Here is a tiny trained network, its code and every weight. The questions are about switching its units off for an input and a class, where a switched-off unit gives its printed mean instead of its output.

import numpy as np


def w(rows, s, z=0):
    codes = np.array(rows[::2]) - 128.0
    scale = np.full(codes.shape[1], s)
    scale[-1] = z or s
    return codes * scale


def f(y):
    return y / 2 * (1 + np.tanh(0.7978845608 * (y + 0.044715 * y**3)))


def log_softmax(a):
    a = a - a.max(-1, keepdims=True)
    return a - np.log(np.exp(a).sum(-1, keepdims=True))


def net(x, mask):
    res = np.array(x, float).reshape(1, 6) / 4 @ E
    y = f(res @ A[0][:, :-1].T + A[0][:, -1])
    res = res + np.where(mask, y, B[0][:, -1]) @ B[0][:, :-1]
    return log_softmax(res[-1] @ U[:, :-1].T + U[:, -1])


A, B = {}, {}
E = w([
[94,204,84,75],'x0',
[154,110,2,114],'x1',
[102,171,72,197],'x2',
[180,205,156,220],'x3',
[193,45,101,172],'x4',
[47,118,105,161],'x5',
],0.0091)
A[0] = w([
[164,188,126,87,126],'n1',
[196,63,70,103,117],'n2',
[148,108,213,164,128],'n3',
[138,145,151,244,164],'n4',
[190,245,123,116,197],'n5',
[235,84,121,24,189],'n6',
[111,89,184,225,243],'n7',
[119,149,198,140,203],'n8',
[183,44,126,186,248],'n9',
[185,65,88,135,88],'n10',
[125,176,129,28,145],'n11',
[77,243,59,117,166],'n12',
[146,164,214,17,225],'n13',
[146,245,140,186,148],'n14',
[146,250,142,88,254],'n15',
],0.011,0.0041)
B[0] = w([
[88,92,254,159,168],'n1',
[190,208,132,180,210],'n2',
[123,30,108,124,206],'n3',
[179,103,102,125,235],'n4',
[93,197,158,121,241],'n5',
[202,174,135,99,246],'n6',
[201,96,123,88,239],'n7',
[161,108,104,88,206],'n8',
[160,170,101,80,254],'n9',
[173,161,62,167,191],'n10',
[132,101,212,164,198],'n11',
[151,112,109,85,250],'n12',
[145,39,235,146,255],'n13',
[154,205,91,201,251],'n14',
[177,200,228,117,255],'n15',
],0.0091,0.0088)
U = w([
[156,90,255,157,102],'0',
[197,237,143,142,169],'1',
[78,80,85,169,19],'2',
[190,62,155,49,253],'3',
[196,105,62,219,79],'4',
],0.013,0.0037)

Each question gives the input, the list of numbers given to net, and the class t.
The units are the neurons (one row each of A and B). Each row of codes is followed by its name. A weight is (code - 128) times the scale printed after its matrix; where a second scale follows, it is the last column's (A, B and U).
mask holds one flag per neuron, in row order. A switched-off neuron (its flag False) gives its mean, the last column of its row in B, instead of its output. The means were averaged over made-up inputs and are rounded, as every weight is.
A unit's drop is (log p(t) with every unit on - log p(t) with that unit switched off) / (log p(t) with every unit on - log p(t) with every unit switched off).
The circuit of an input: a set's keep is (log p(t) with only the set's units on - log p(t) with every unit switched off) / (log p(t) with every unit on - log p(t) with every unit switched off). Starting from the 12 units with the biggest drops (on a tie, the unit counted first), units are removed one at a time, each time the one whose removal leaves the highest keep (on an exact tie, the one counted first), for as long as the keep stays at least 0.8.
units of the circuit, in order: the units of the circuit, biggest drop first
most important unit: the unit with the biggest drop
k most important neurons: the k neurons with the biggest drops, biggest first
drop when u is switched off: that unit's drop, to one decimal
input [5,8,-2,-1,-4,6], class 3: most important unit => n14
input [-7,-3,3,-2,7,7], class 3: 3 most important neurons => n7, n14, n9
input [-3,3,-7,6,5,4], class 4: units of the circuit, in order => n15, n10
input [-4,6,-4,2,5,3], class 1: 2 most important neurons => n9, n2
input [-8,4,6,2,-6,2], class 4: units of the circuit, in order => n15, n5
input [-8,8,0,7,-7,8], class 4: units of the circuit, in order => n15, n6
input [-3,-8,8,3,2,-2], class 4: units of the circuit, in order => n3, n14, n4
input [6,8,-1,-8,7,2], class 1: 2 most important neurons => n2, n6
input [-1,-1,-8,8,7,-4], class 3: 2 most important neurons => n3, n14
input [4,-4,5,-3,5,-1], class 4: 2 most important neurons => n15, n13
input [-3,0,-1,2,8,-6], class 1: 2 most important neurons => n9, n6
input [-8,7,-1,-4,8,4], class 1: units of the circuit, in order => n9, n2
input [2,0,-4,4,3,-8], class 0: 4 most important neurons => n13, n1, n14, n3
input [-8,-4,-1,-3,-7,-3], class 3: units of the circuit, in order => n8
input [-2,-1,2,2,5,8], class 4: 2 most important neurons => n13, n15
input [8,6,-4,-7,2,-1], class 1: 3 most important neurons => n2, n6, n3
input [-8,1,-7,6,5,1], class 4: 3 most important neurons => n10, n13, n2
input [1,4,-3,-7,1,-7], class 1: 2 most important neurons => n2, n6
input [-7,-5,5,-6,7,6], class 3: 2 most important neurons => n7, n14
input [-2,-4,8,6,1,2], class 4: most important unit => n4
input [-4,8,-2,-2,8,6], class 1: drop when n6 is switched off => 0.2
input [-6,6,-5,0,1,-3], class 1: drop when n6 is switched off => 0.1
input [2,3,1,-2,-6,6], class 3: drop when n12 is switched off => 0.7
